Here is a tiny trained network, its code and every weight. The questions are about switching its units off for an input and a class, where a switched-off unit gives its printed mean instead of its output.

import numpy as np


def w(rows, s, z=0):
    codes = np.array(rows[::2]) - 128.0
    scale = np.full(codes.shape[1], s)
    scale[-1] = z or s
    return codes * scale


def norm(h):
    return h / np.sqrt((h * h).mean(-1, keepdims=True) + 1e-5)


def f(y):
    return np.maximum(y, 0)


def log_softmax(a):
    a = a - a.max(-1, keepdims=True)
    return a - np.log(np.exp(a).sum(-1, keepdims=True))


def net(x, mask):
    res = np.array(x, float).reshape(1, 5) / 4 @ E
    u = 0
    for l in range(3):
        y = f(norm(res) @ A[l][:, :-1].T + A[l][:, -1])
        res = res + np.where(mask[u : u + 6], y, B[l][:, -1]) @ B[l][:, :-1]
        u += 6
    return log_softmax(norm(res)[-1] @ U[:, :-1].T + U[:, -1])


A, B = {}, {}
E = w([
[124,117,115,123,144,110,146,142,124,140],'x0',
[243,43,152,52,165,183,160,12,103,157],'x1',
[169,171,220,53,62,60,208,150,21,80],'x2',
[115,123,161,143,150,126,121,123,118,138],'x3',
[165,144,129,154,241,191,139,175,129,11],'x4',
],0.012)
A[0] = w([
[104,99,129,95,112,95,111,109,149,183,148],'L0N0',
[226,138,136,94,128,122,147,78,36,138,2],'L0N1',
[127,139,151,117,35,65,153,118,66,161,49],'L0N2',
[63,150,101,154,108,116,91,141,162,161,52],'L0N3',
[169,104,104,98,115,135,123,12,121,221,96],'L0N4',
[111,77,146,154,130,104,136,116,131,118,40],'L0N5',
],0.011,0.0067)
B[0] = w([
[107,168,131,231,105,168,136,97,168,147,201],'L0N0',
[103,57,254,111,115,130,184,107,230,78,214],'L0N1',
[9,179,85,59,172,137,93,111,86,117,226],'L0N2',
[69,133,158,62,105,128,153,94,179,129,191],'L0N3',
[175,93,87,186,64,146,146,175,67,207,254],'L0N4',
[116,141,94,106,118,132,112,125,117,134,128],'L0N5',
],0.011,0.0087)
A[1] = w([
[80,142,172,133,65,141,147,114,122,204,79],'L1N0',
[99,126,72,192,155,116,83,165,218,135,134],'L1N1',
[217,56,94,142,163,174,85,83,155,189,28],'L1N2',
[115,191,168,117,139,134,166,208,172,67,116],'L1N3',
[172,140,173,103,105,60,160,184,52,55,51],'L1N4',
[245,47,146,106,176,163,185,102,114,131,2],'L1N5',
],0.011,0.0029)
B[1] = w([
[174,142,152,138,149,61,144,174,203,143,246],'L1N0',
[179,43,161,83,118,112,138,96,155,70,245],'L1N1',
[173,246,136,145,119,108,75,147,17,168,246],'L1N2',
[164,121,90,199,131,200,133,141,62,149,244],'L1N3',
[160,73,74,226,39,151,110,123,66,167,209],'L1N4',
[76,154,72,114,199,53,91,160,166,56,255],'L1N5',
],0.011,0.0083)
A[2] = w([
[148,221,93,163,173,89,78,139,244,110,42],'L2N0',
[114,48,210,86,21,133,189,122,215,143,59],'L2N1',
[117,82,174,83,59,104,196,89,200,187,4],'L2N2',
[151,224,79,79,228,194,62,149,78,78,26],'L2N3',
[74,247,133,51,95,71,60,121,66,157,90],'L2N4',
[173,16,155,109,166,192,140,82,154,23,31],'L2N5',
],0.011,0.0044)
B[2] = w([
[176,101,173,80,124,132,117,62,88,169,198],'L2N0',
[126,140,27,50,212,99,99,119,90,182,247],'L2N1',
[143,84,173,61,152,149,28,50,113,126,216],'L2N2',
[90,78,115,53,146,97,77,55,154,177,223],'L2N3',
[123,118,159,142,170,158,226,164,199,31,223],'L2N4',
[52,227,172,162,114,114,245,175,183,58,255],'L2N5',
],0.013,0.0086)
U = w([
[122,97,128,4,178,104,40,55,159,162,249],'0',
[58,142,156,115,139,115,204,168,188,18,82],'1',
[205,106,112,243,35,194,100,144,63,186,93],'2',
],0.013,0.0015)

Each question gives the input, the list of numbers given to net, and the class t.
The units are the neurons (one row each of A and B). Each row of codes is followed by its name. A weight is (code - 128) times the scale printed after its matrix; where a second scale follows, it is the last column's (A, B and U).
mask holds one flag per neuron, layer by layer. A switched-off neuron (its flag False) gives its mean, the last column of its row in B, instead of its output. The means were averaged over made-up inputs and are rounded, as every weight is.
A unit's drop is (log p(t) with every unit on - log p(t) with that unit switched off) / (log p(t) with every unit on - log p(t) with every unit switched off).
The circuit of an input: a set's keep is (log p(t) with only the set's units on - log p(t) with every unit switched off) / (log p(t) with every unit on - log p(t) with every unit switched off). Starting from the 12 units with the biggest drops (on a tie, the unit counted first), units are removed one at a time, each time the one whose removal leaves the highest keep (on an exact tie, the one counted first), for as long as the keep stays at least 0.8.
units of the circuit, in order: the units of the circuit, biggest drop first
k most important neurons: the k neurons with the biggest drops, biggest first
top k neurons in layer l: the k neurons of layer l with the biggest drops, biggest first
drop when u is switched off: that unit's drop, to one decimal
input [-2,8,-3,3,0], class 2: 3 most important neurons : L0N4, L0N2, L2N1
input [-8,7,1,-8,5], class 1: top neuron in layer 0 : L0N1
input [6,0,-5,3,2], class 1: units of the circuit, in order : L1N1, L2N5
input [2,4,1,5,1], class 1: 3 most important neurons : L1N5, L0N1, L0N3
input [-4,0,2,8,-4], class 1: 2 most important neurons : L0N2, L2N4
input [-6,5,0,3,-5], class 2: 2 most important neurons : L0N4, L1N2
input [5,1,0,3,5], class 0: 3 most important neurons : L0N1, L2N3, L1N1
input [3,5,1,-4,6], class 1: 3 most important neurons : L0N1, L2N5, L0N4
input [-8,2,-1,-8,8], class 0: 2 most important neurons : L2N3, L0N1
input [-6,-3,2,3,-6], class 1: 2 most important neurons : L0N2, L2N4
input [6,-7,6,-3,2], class 2: top 2 neurons in layer 1 : L1N4, L1N3
input [4,7,3,6,8], class 1: 2 most important neurons : L0N1, L2N5
input [7,3,-6,-8,-8], class 2: drop when L0N4 is switched off : 0.4
input [0,4,-4,4,0], class 2: units of the circuit, in order : L0N4
input [1,7,6,3,3], class 1: drop when L2N5 is switched off : 0.6
input [2,0,2,-8,6], class 2: drop when L1N4 is switched off : 0.6
